Below are the code and all the weights of a small trained network. Each question names an input and a target symbol and asks about switching units off, where a switched-off unit gives its printed mean instead of its output.

import numpy as np


def w(rows, s, z=0):
    codes = np.array(rows[::2]) - 128.0
    scale = np.full(codes.shape[1], s)
    scale[-1] = z or s
    return codes * scale


def norm(h):
    return h / np.sqrt((h * h).mean(-1, keepdims=True) + 1e-5)


def f(y):
    return y / 2 * (1 + np.tanh(0.7978845608 * (y + 0.044715 * y**3)))


def softmax(a):
    e = np.exp(a - a.max(-1, keepdims=True))
    return e / e.sum(-1, keepdims=True)


def log_softmax(a):
    a = a - a.max(-1, keepdims=True)
    return a - np.log(np.exp(a).sum(-1, keepdims=True))


def net(x, mask):
    ids = ['ΓΔΘΞΦαμτψ'.index(c) for c in x.split()]
    T = len(ids)
    res = E[ids] + P[:T]
    r = norm(res)
    for j in range(2):
        rows = slice(2 * j, 2 * j + 2)
        q, k, v = (r @ M[0][rows].T for M in (Q, K, V))
        z = softmax(np.where(np.tri(T) > 0, q @ k.T / 2**0.5, -1e9)) @ v
        o = O[0][rows]
        res = res + np.where(mask[j], z, o[:, -1]) @ o[:, :-1]
    y = f(norm(res) @ A[0][:, :-1].T + A[0][:, -1])
    res = res + np.where(mask[2:26], y, B[0][:, -1]) @ B[0][:, :-1]
    return log_softmax(norm(res)[-1] @ U[:, :-1].T + U[:, -1])


Q, K, V, O, A, B = {}, {}, {}, {}, {}, {}
E = w([
[81,215,167,11],'Γ',
[128,121,138,70],'Δ',
[136,191,140,61],'Θ',
[173,66,196,183],'Ξ',
[35,213,23,96],'Φ',
[55,139,90,113],'α',
[122,239,176,203],'μ',
[242,81,103,148],'τ',
[91,101,251,130],'ψ',
],0.014)
P = w([
[148,26,98,119],'0',
[141,31,92,118],'1',
[230,116,143,47],'2',
[90,224,116,183],'3',
[90,19,65,131],'4',
[213,110,134,54],'5',
[82,218,113,189],'6',
[59,49,81,129],'7',
[206,107,132,54],'8',
[82,218,114,186],'9',
[69,2,59,165],'10',
[210,111,133,51],'11',
[86,217,118,183],'12',
],0.0089)
Q[0] = w([
[158,180,121,143],'H1',
[248,158,173,77],'H1',
[127,85,130,151],'H2',
[128,53,75,98],'H2',
],0.015)
K[0] = w([
[35,124,254,204],'H1',
[189,132,144,40],'H1',
[156,110,69,245],'H2',
[154,156,26,182],'H2',
],0.0081)
V[0] = w([
[40,102,141,149],'H1',
[152,57,178,30],'H1',
[156,102,170,2],'H2',
[107,82,235,144],'H2',
],0.0077)
O[0] = w([
[39,64,127,75,131],'H1',
[105,70,217,4,207],'H1',
[65,142,64,162,254],'H2',
[74,159,187,227,165],'H2',
],0.0036,0.0048)
A[0] = w([
[133,171,33,111,30],'N1',
[125,45,143,97,154],'N2',
[111,215,136,142,105],'N3',
[85,61,120,199,88],'N4',
[116,182,71,151,160],'N5',
[132,176,87,106,112],'N6',
[69,91,214,151,141],'N7',
[116,138,241,81,172],'N8',
[154,54,125,193,65],'N9',
[242,200,112,105,2],'N10',
[168,73,127,42,132],'N11',
[114,183,148,121,94],'N12',
[157,127,143,169,150],'N13',
[78,179,152,139,105],'N14',
[97,186,137,102,129],'N15',
[255,112,118,86,5],'N16',
[85,152,167,61,67],'N17',
[131,156,180,153,115],'N18',
[146,191,70,105,119],'N19',
[125,123,86,93,151],'N20',
[37,158,143,166,183],'N21',
[92,71,164,94,180],'N22',
[108,215,82,129,84],'N23',
[149,125,202,77,41],'N24',
],0.015,0.0071)
B[0] = w([
[146,183,135,16,149],'N1',
[155,221,138,151,206],'N2',
[78,118,97,143,188],'N3',
[104,149,23,44,158],'N4',
[122,177,100,120,188],'N5',
[167,122,105,174,164],'N6',
[187,117,131,186,204],'N7',
[104,89,52,97,255],'N8',
[107,59,60,113,154],'N9',
[103,2,194,166,143],'N10',
[114,93,187,170,223],'N11',
[106,76,124,136,156],'N12',
[103,205,160,67,146],'N13',
[41,92,103,156,180],'N14',
[118,66,87,139,195],'N15',
[79,211,9,149,160],'N16',
[211,132,120,132,190],'N17',
[140,129,211,123,153],'N18',
[187,118,94,161,178],'N19',
[191,134,184,141,171],'N20',
[118,122,14,99,239],'N21',
[92,144,153,117,220],'N22',
[142,148,65,124,191],'N23',
[70,175,125,146,160],'N24',
],0.0084,0.0088)
U = w([
[129,83,147,4,62],'Γ',
[95,123,197,126,254],'Δ',
[225,150,142,106,204],'Θ',
[185,42,121,146,94],'Ξ',
[203,221,91,73,29],'Φ',
[87,206,144,47,139],'α',
[101,230,132,191,122],'μ',
[199,156,99,229,95],'τ',
[36,97,133,180,148],'ψ',
],0.018,0.0059)

Each question gives the input, a string of symbols that net reads in full, and the target symbol t.
The units are the heads (2 rows each of Q, K, V and O) and the neurons (one row each of A and B). Each row of codes is followed by its name. A weight is (code - 128) times the scale printed after its matrix; where a second scale follows, it is the last column's (O, A, B and U).
mask holds one flag per unit, heads first, then neurons. A switched-off unit (its flag False) gives its mean, the last column of its rows in O or B, instead of its output. The means were averaged over made-up inputs and are rounded, as every weight is.
A unit's drop is (log p(t) with every unit on - log p(t) with that unit switched off) / (log p(t) with every unit on - log p(t) with every unit switched off).
The circuit of an input: a set's keep is (log p(t) with only the set's units on - log p(t) with every unit switched off) / (log p(t) with every unit on - log p(t) with every unit switched off). Starting from the 12 units with the biggest drops (on a tie, the unit counted first), units are removed one at a time, each time the one whose removal leaves the highest keep (on an exact tie, the one counted first), for as long as the keep stays at least 0.8.
units of the circuit, in order: the units of the circuit, biggest drop first
unit that matters most: the unit with the biggest drop
top k neurons: the k neurons with the biggest drops, biggest first
which heads matter: for each layer, one digit per head in row order, 1 if its drop is at least 0.15 and else 0, layers parted by /
drop when u is switched off: that unit's drop, to one decimal
input Γ Θ τ, target τ: units of the circuit, in order : (N16 N10 N8 N21)
input Δ Φ Φ τ α Θ Θ Ξ Θ Φ α Θ, target Ξ: top 2 neurons : (N10 N11)
input α μ ψ Θ, target ψ: unit that matters most : N14
input Θ μ Ξ ψ α ψ τ, target ψ: units of the circuit, in order : (N10 N17 N7)
input Γ μ μ Ξ τ Ξ α μ Ξ ψ ψ Φ Γ, target ψ: which heads matter : 00
input α ψ α Ξ Γ α Δ Ξ Γ ψ τ Θ, target Ξ: units of the circuit, in order : (N10 N11)
input τ Θ ψ τ, target ψ: top 3 neurons : (N10 N16 N2)
input μ Γ μ, target ψ: which heads matter : 00
input ψ Ξ μ Φ Ξ μ ψ Γ α ψ Δ, target Δ: which heads matter : 01
input Ξ Δ ψ α Γ, target Γ: units of the circuit, in order : (N17 N16 H1 N5)
input Ξ μ Φ ψ Γ ψ ψ α α α Θ, target Θ: top 2 neurons : (N14 N20)
input Ξ ψ Γ Ξ Δ, target Δ: top 2 neurons : (N11 N22)
input Δ Φ Ξ Δ Δ ψ Δ Δ Δ, target α: top 3 neurons : (N16 N24 N2)
input μ τ μ Θ, target τ: top 2 neurons : (N19 N6)
input Γ Ξ ψ, target Δ: top 2 neurons : (N24 N7)
input Δ Ξ τ μ μ Γ ψ Θ, target Θ: unit that matters most : N17
input μ ψ α Ξ Γ Ξ α ψ Δ, target α: drop when N11 is switched off : 0.2
input α ψ Δ ψ ψ ψ Γ, target ψ: drop when N3 is switched off : 0.1
input α Ξ Γ ψ Φ, target Φ: drop when N13 is switched off : 0.0
